The same points and some others measured another way (B), then each row and its match in B:
B (72 x 16):
[[  -5 -186  -73  134  205   48  -70 -143  213   85  -56  -54   25   22
    26 -135]
 [-116 -195   44  288  146  -69 -114   37  289 -169   78  -97 -111  -40
  -165 -273]
 [ 240   82   97   39 -147 -128   56  212 -340  -31  129  -49   13  -40
   -65 -105]
 [-250 -181   11   48   72  172   42 -376  225  120 -188 -195  -65 -131
   -45 -325]
 [ 312  156  129  -85 -329   43  115  150   24  244   47   43 -145 -101
  -115 -129]
 [  40  -34   85   20 -164   -8   25    9  203   45   62  -66 -177 -139
  -156 -246]
 [ 109  -91   61   31  -72   -6 -211  -99  242  323  -89   94 -201   52
  -129   97]
 [-174 -162  104  188  155 -162   17   28  389   -5  -45  -95 -143  -90
  -275 -283]
 [-217 -157  131  219  -32 -174 -120   16   76 -183   -1  -93 -233  -20
  -279 -145]
 [ -28 -171   28  146   19  -29 -162  -89  398  208 -175  139 -249  174
  -171  150]
 [ 175   86   29 -146 -136   79  246  -73 -110  339 -203   16    8   -3
    14   -7]
 [  18  -47   37  233  290 -227  318  324  105 -152   -1  -55  114   25
  -129 -265]
 [ 129 -165   16  235   22  -56 -334   90  231 -126  282  -38 -124  -58
   -98 -200]
 [ 124  135  100 -254 -291  249  180 -321 -411  457 -220 -145   39 -178
    79 -153]
 [ 175   83   21  -18   29  -44  396  155  115  276 -234  108   21  105
   -53    6]
 [ 166 -124 -159   36   73  140  -34 -150   78  131  -71   57   33  158
   159   85]
 [-130  -61  209  190 -179 -288  -35  227   93 -231   75  -49 -317  -55
  -399 -139]
 [ 225  -43  -99   60   94  101   49  -49  -88  154  -70   42  124  127
   161   32]
 [  45  -34   36  177  141 -179  232  226   81   33 -183  113  -25  214
  -137   82]
 [ 146 -143 -124  -17  -79  259 -243 -345   19  200  -25   -7  -46   41
   171   28]
 [  10   28  248  124 -157 -198   65  249  303  114  -32   40 -294  -74
  -400 -164]
 [  18 -240  -44  256  140  -55 -288   12  336 -138  163  -20 -119   24
   -83 -138]
 [  94  -47   27  168   25 -125   36  180 -121 -220  169 -105   23  -42
   -58 -226]
 [-142 -215 -148  182  447 -148  235  -19  157  -48 -250    3  127  233
    15   37]
 [  78 -166 -118  166  204  -32  -59  -23  -82 -117   36  -50   99  105
   102  -36]
 [ 246   -1   30   38 -237  128 -116   30   25  -57  268  -99  -97 -174
    -4 -304]
 [ 218 -109  -46  151   41  -47 -254   20  -83   81   13  114  -34  200
    35  207]
 [  18   82  206  -59 -284  -20  117  -17  -49  211 -101  -64 -197 -140
  -230 -167]
 [-141   98  276   38 -139 -126  427  173  207   90 -144 -120 -180 -219
  -380 -427]
 [-101 -187   -8  174   85   24  -85 -118  145  -85   -3 -102  -76   -9
   -66 -200]
 [ 166  -24  -40  -85 -223  282  -36 -238  139  214    0  -40 -104  -93
    78 -167]
 [ 458  257  134 -259 -372  235   51 -142 -648  575  -67  -68  131 -170
   153  -69]
 [ 160  123  213  -96 -433   40   11   19   73  297  -30   28 -298 -137
  -228 -107]
 [ 155  -91 -133   87  231  -76  181  101   72    9  -50   25  131  141
    77   -6]
 [ 127  -74  -51  -47 -103   43  -92 -194 -128  221 -144   57  -76  129
    54  216]
 [ 111   40   47   33  114 -139  345  192  136  182 -167   42   34   61
  -117  -75]
 [ 212 -114 -162  201  326  -32  104  154   16 -101   67    7  229  152
   159  -81]
 [ 181  149  196  -94 -199   64  215   43   49  403  -99  -40  -66 -186
  -138 -275]
 [ 471   48  -37  124   -9    7  -63  252 -139   75  162   94   91  109
   106   15]
 [-265  -61  -16  -98  -28   43  494 -180  269   25 -285 -134 -113  -66
  -113 -261]
 [  47  -48   98   98  -57 -248  -21  168  201  132 -123  161 -252  163
  -272  203]
 [ 143   59  115   70  -82 -102  163  226  -84  -74  161 -137    3 -182
  -127 -361]
 [ 218   12  -97   62  244  140  367   36   -2  193 -136  -19  270   56
   181 -196]
 [  40 -167  -33  329  299 -126  -43  178   29 -260  148  -87  106   36
   -16 -232]
 [ 105  -52  -30    9  -29   10   40  -67   10  193 -152   69  -63  131
    -6  114]
 [  84  -29   36   40 -148   23   65   60  153  -65  115  -72 -127 -108
   -98 -259]
 [ 275  111  138  -21 -182  -10   33  106 -235  191   84  -66   -5 -148
   -60 -188]
 [ 277   31  -45 -114 -212  121    3  -96 -106  243  -53   65  -61   65
    87  108]
 [ 156  -92   15  252   91 -245  -85  321   -9 -260  215    1  -20   64
  -109  -81]
 [-363 -479  -77  317  362   28 -591 -520  128   19 -165  -97  -96  152
   -23   82]
 [ 241   60    1  -48 -169   29  137   62   24  225 -113  136  -97  125
   -23  116]
 [ 254   85  -94  -62  -69    8  388  153 -229  -78   28  -37  136   29
   121 -107]
 [ -37 -154   10  165   97  -45  -57    4  171 -103   63  -88  -64  -43
   -94 -225]
 [  81  -24   29  -73 -121  107    3 -203   50  369 -210   41 -112   28
   -31   58]
 [-116   37   74 -137 -121 -235  551  118  334  146 -349   86 -248   83
  -298   59]
 [ -79 -156   44  300  238 -365   19  292  -13 -376  159 -120    1    8
  -204 -206]
 [ 329   -1 -176   19   79  128  244   93    9  -25   87   -6  177   51
   220 -156]
 [  35  -33   97   68  -77  -53   59   38  278  248 -198  117 -212   99
  -207   61]
 [ 184   43   25  -75 -139  -31   71  -18 -146  233 -129   60  -59   73
   -14  122]
 [ -36  -43  126   59   -3 -129  -13  -57 -167  193 -184  -13  -78   43
  -150   46]
 [-103 -133   53   70 -134    6  -98 -129  302   53  -48  -21 -275  -29
  -184  -96]
 [  93   65  100  -23  -67   67  238    7  -85  101    5 -171   56 -214
   -38 -403]
 [  12  -23  128  116   -7 -128   96  136   52  -19   37  -97  -70 -118
  -187 -271]
 [  59 -258 -122  388  447  -58  -36  184  521 -209  144  -13   88   95
    -6 -274]
 [  94  -38  -94 -142    0  380  104 -455 -151  368 -192 -160  168 -106
   266 -221]
 [ -88 -240 -155  139  317  120  113 -179  585  138 -213   31   -9  128
    29 -111]
 [ 313  -32 -192  -38 -107   45   -2   -6 -343  -93  106   31   71  154
   222  153]
 [ -22  -32  133  108  -99   31   87   55  413   82  -18  -29 -226 -113
  -238 -311]
 [  96   28   78   62  -48 -125  202  173    0   78 -101   47  -77   67
  -140   -3]
 [ 425  193  126  -25 -372 -267   93  485 -317 -139  314   20 -112  -74
  -156  -49]
 [ 255  -42 -119  110  193   41  123   69 -160   25    0   -2  224  114
   187  -53]
 [ 162   13  127  174   96 -236  165  393  417   87   20  100 -107   17
  -269 -156]]
Rows of B count from 0, top down.

[ -71  137   54  -10 -108  -25  -46   99    0 -198    7  -92 -177  -26
   75  126 -135  163  -85  201   57  170   86  189   13] => 41
[  63 -168 -264  215   79 -161 -210 -131  -70 -218 -209  -49  139 -204
 -226 -136   -6  186  211 -144  213  -13 -258 -210  442] => 7
[-236   51   24   14   18  -32  125   20    0   14   21    4  -15   10
  -94  118   99   13  -52  -39  -18   31   43   66   53] => 30
[ 118   66 -105  -62   -7  -49 -124   72   40  -45   66 -124  121 -185
  -10 -122  -99   31  175  -40 -105   45   23    8  -12] => 59
[  89  -44   59   97 -106  -78  -28   72 -155  150  -98  -81   24   52
   44 -125 -360   35  336 -215    2  158  148  -64  105] => 70
[  80   32   31  -30 -128   31 -110  129  -97  -83   41 -151  -34  -69
   70  -47 -220   62  126  145  -50  137   17  173  -89] => 2
[ -37  217   87 -143 -117   43  -32  169   58  -95  151 -199 -146  -12
  106   91 -151  105 -121  167  -90  139  175  196 -133] => 46
[ -49  -26   65  139  -84  -25  -37   69 -107  -45  -41  -98  -81   -6
   21  -13 -157   14  127  129   36   95  -46  180   71] => 22
[ 151   65   72 -221 -105  145   59  118  -68   46   -8  -76   71  -36
 -104   92  208  -10 -120  196 -189   83   67  236 -181] => 40
[-208  -16  -22   78  -18  -55    4   11  -75 -116    9  -27  -55  -32
  -45   54  -65   95   44    3   82   81  -50   54   93] => 1
[128  79  33 -79 -95  16 -16  91 -36 -29 -59 -75  10 -44 -25  41 -12  75
   6  90 -59 130 102 118 -19] => 68
[ -12   66    2 -203  -44   87   69   83  -42   50   74  -70   87  -38
 -108   65  135   16  -76   -8 -157   49   76   71 -128] => 6
[-112  -66  -58   83  -14  -80   -8  -13 -116  -89  -72   41   20  -76
  -69    6  -62   79  144  -43   79   96  -56    4  110] => 52
[-172    7  -21   -9   37   -2   97   -2  -11  -56   -1   37   47  -83
 -156  122  264  -16  -83  105  -30   -1  -84  147   17] => 60
[   2  253  -45 -118  -36  -47 -105   84  177 -201   61 -215 -120  -60
   -2  109  -52  238 -219   44    9   98  164    9  103] => 37
[ 103 -220   96  169  -82   22   76   46 -284  256 -146   27  163   22
  -75 -140  -77 -207  398  -17  -98   62  -83  161  -17] => 66
[ 111   30   37 -151  -96   60   43   88 -105   55  -49  -39   72  -15
  -67   43   31   45   16    1 -107  133  120   79  -90] => 50
[  30   88   84 -135  -67   33  121   99  -34  125    3    8   66  -10
  -32   66   57  -44   23   -3 -158  113  179  128 -135] => 44
[  79   24 -311   65  109 -231 -253  -43  111 -182   12  -74  189 -311
  -41 -232 -216  149  348 -298   63   19  -49 -277  253] => 13
[  81   42  -54 -106  -28   37  -28   45  -16  -32  -17 -123   78  -67
 -140   22  106   90  -62   -5  -67   35   23   13   44] => 57
[  31  -19  179   96 -142  -38   88   94 -183  214 -134  -44  -47  160
   44   -3 -268   -2  219 -118  -15  190  212   60   61] => 36
[-148 -187  -56   42  -72   35  -49   13 -276  -95    3  -57   15  -38
  -94  -46 -139  108  153  -38   82   83 -167    8   31] => 12
[ 125  -63 -223  -33  -16    5 -256  -21  -63 -313  -66 -192   57 -199
 -183  -60   26  259  -30   65  112   27 -214  -69  204] => 20
[  38  167  247   31  -58  -69  277   96   48  299 -169  112   -7  125
    8  170  105 -153   40   10 -146  154  345  215   -7] => 23
[-138   72  119   86   21  -98  248  -22   29  205 -178   76    3  138
 -149  178  180  -19  -57 -171   -5   64  206  -10  221] => 65
[  38  -13   42  -49  -53   37   72   72  -94  128  -18  -36  106  -14
  -80  -11   41  -60  102  -22 -130   62   48   96  -57] => 47
[ 203  -96   35 -108 -212  153 -134  130 -287 -182  -65 -106  -25  -83
   -1   -3 -101  109   53  356  -19  197 -111  293 -178] => 69
[ -39 -117 -146  123   26  -67 -100  -69  -90 -185 -123  -31   67 -140
 -182  -22   75  120   76    9  134   14 -209  -25  243] => 5
[ -74   73  264   76 -143  -11  206   99 -114  205 -137    4 -135  225
   31  161 -100  -27   12   18  -21  191  259  184   33] => 56
[ 234  116   29  -74  -87  -32  -16   66   13   35 -164  -93   21    8
  -61   42  -19  130  -12  -60  -33  146  216  -14  121] => 14
[ 174 -129   16  214  -73  -93  -45   -8 -177   50 -284   22   67  -22
  -62  -78 -128   11  307  -24   83  126  -28   39  229] => 51
